Below are the code and all the weights of a small trained network. Each question names an input and a class and asks about switching units off, where a switched-off unit gives its printed mean instead of its output.

import numpy as np


def w(rows, s, z=0):
    codes = np.array(rows[::2]) - 128.0
    scale = np.full(codes.shape[1], s)
    scale[-1] = z or s
    return codes * scale


def norm(h):
    return h / np.sqrt((h * h).mean(-1, keepdims=True) + 1e-5)


def f(y):
    return y / 2 * (1 + np.tanh(0.7978845608 * (y + 0.044715 * y**3)))


def log_softmax(a):
    a = a - a.max(-1, keepdims=True)
    return a - np.log(np.exp(a).sum(-1, keepdims=True))


def net(x, mask):
    res = np.array(x, float).reshape(1, 7) / 4 @ E
    u = 0
    for l in range(2):
        y = f(norm(res) @ A[l][:, :-1].T + A[l][:, -1])
        res = res + np.where(mask[u : u + 5], y, B[l][:, -1]) @ B[l][:, :-1]
        u += 5
    return log_softmax(norm(res)[-1] @ U[:, :-1].T + U[:, -1])


A, B = {}, {}
E = w([
[51,153,73,176,107,171,124,111],'x0',
[104,153,109,109,162,82,147,112],'x1',
[128,146,156,150,130,177,73,111],'x2',
[98,151,112,124,120,141,118,122],'x3',
[21,43,135,31,139,167,124,145],'x4',
[128,80,33,79,254,133,108,205],'x5',
[123,61,154,144,158,144,204,48],'x6',
],0.0081)
A[0] = w([
[173,34,69,147,227,165,90,50,1],'L0N0',
[113,154,164,145,153,136,96,41,49],'L0N1',
[59,116,207,12,190,85,35,203,170],'L0N2',
[108,67,80,137,135,103,233,223,133],'L0N3',
[104,82,158,46,2,173,183,25,254],'L0N4',
],0.0057,0.00095)
B[0] = w([
[100,216,76,147,12,41,1,64,184],'L0N0',
[145,201,178,76,212,68,152,93,148],'L0N1',
[127,86,158,193,53,132,153,144,250],'L0N2',
[155,157,194,226,66,160,34,71,180],'L0N3',
[85,28,73,174,196,188,130,1,252],'L0N4',
],0.0069,0.004)
A[1] = w([
[132,76,129,61,137,98,80,144,3],'L1N0',
[46,87,122,102,65,109,53,173,176],'L1N1',
[183,172,61,171,156,142,98,254,75],'L1N2',
[123,79,102,151,164,188,115,118,189],'L1N3',
[171,168,118,197,113,120,143,80,46],'L1N4',
],0.0087,0.0015)
B[1] = w([
[173,167,137,179,117,151,101,102,148],'L1N0',
[138,216,178,122,85,50,139,90,231],'L1N1',
[120,106,86,46,160,222,127,149,254],'L1N2',
[181,168,190,157,170,107,124,160,186],'L1N3',
[160,200,181,97,152,118,2,150,222],'L1N4',
],0.013,0.0058)
U = w([
[113,172,93,114,46,111,41,149,49],'0',
[89,160,174,181,81,118,130,87,97],'1',
[63,56,91,89,171,246,139,106,255],'2',
],0.012,0.00085)

Each question gives the input, the list of numbers given to net, and the class t.
The units are the neurons (one row each of A and B). Each row of codes is followed by its name. A weight is (code - 128) times the scale printed after its matrix; where a second scale follows, it is the last column's (A, B and U).
mask holds one flag per neuron, layer by layer. A switched-off neuron (its flag False) gives its mean, the last column of its row in B, instead of its output. The means were averaged over made-up inputs and are rounded, as every weight is.
A unit's drop is (log p(t) with every unit on - log p(t) with that unit switched off) / (log p(t) with every unit on - log p(t) with every unit switched off).
The circuit of an input: a set's keep is (log p(t) with only the set's units on - log p(t) with every unit switched off) / (log p(t) with every unit on - log p(t) with every unit switched off). Starting from all 10 units, units are removed one at a time, each time the one whose removal leaves the highest keep (on an exact tie, the one counted first), for as long as the keep stays at least 0.8.
circuit, biggest first: the units of the circuit, biggest drop first
unit that matters most: the unit with the biggest drop
k most important neurons: the k neurons with the biggest drops, biggest first
top k neurons in layer l: the k neurons of layer l with the biggest drops, biggest first
drop when u is switched off: that unit's drop, to one decimal
input [-8,4,-2,-8,8,2,7], class 1: top 3 neurons in layer 0 -> (L0N0; L0N3; L0N2)
input [-5,-4,6,-3,2,-3,6], class 2: unit that matters most -> L1N1
input [-1,8,-6,-8,-7,2,-2], class 2: 4 most important neurons -> (L1N2; L1N1; L0N0; L0N2)
input [-3,-6,2,7,1,7,-1], class 0: 3 most important neurons -> (L1N1; L0N0; L1N2)
input [8,-5,-6,-5,-4,3,0], class 2: 2 most important neurons -> (L1N2; L1N1)
input [2,-5,-8,-1,-3,1,-2], class 2: 2 most important neurons -> (L1N2; L0N0)
input [-3,6,0,1,-4,3,6], class 0: circuit, biggest first -> (L0N0; L1N4)
input [5,0,8,-2,2,3,8], class 1: 3 most important neurons -> (L0N0; L1N2; L1N3)
input [-3,-1,-5,-4,-8,1,-1], class 2: circuit, biggest first -> (L1N2; L1N1; L0N0)
input [6,5,0,-2,4,-4,-6], class 1: circuit, biggest first -> (L1N4; L1N2)
input [7,-1,-7,-1,1,-4,6], class 2: 3 most important neurons -> (L1N1; L0N4; L0N0)
input [-2,4,-1,-6,-1,5,3], class 0: 2 most important neurons -> (L0N0; L0N4)
input [-3,4,-2,-8,2,7,1], class 1: top 3 neurons in layer 1 -> (L1N1; L1N0; L1N4)
input [-3,7,3,6,2,4,7], class 1: 3 most important neurons -> (L0N0; L1N2; L1N4)
input [-6,7,-6,-3,5,8,-5], class 0: unit that matters most -> L1N1
input [-8,7,4,5,-8,2,0], class 2: top 2 neurons in layer 0 -> (L0N3; L0N0)
input [-4,-6,-3,5,-2,8,5], class 0: 2 most important neurons -> (L0N0; L0N3)
input [-2,5,-5,7,-3,5,0], class 2: 2 most important neurons -> (L1N2; L1N1)
input [-4,3,4,-6,-1,6,-3], class 2: 2 most important neurons -> (L1N2; L1N4)
input [8,3,-5,7,7,8,-8], class 0: circuit, biggest first -> (L1N1)
input [-4,-4,7,-6,-3,1,6], class 0: 2 most important neurons -> (L0N0; L1N4)
input [-7,-4,-6,-6,8,-3,-5], class 1: drop when L1N4 is switched off -> 0.1
input [2,1,-1,4,-6,3,-1], class 2: drop when L1N3 is switched off -> 0.0
input [-2,1,4,7,2,7,7], class 1: drop when L1N4 is switched off -> 0.1
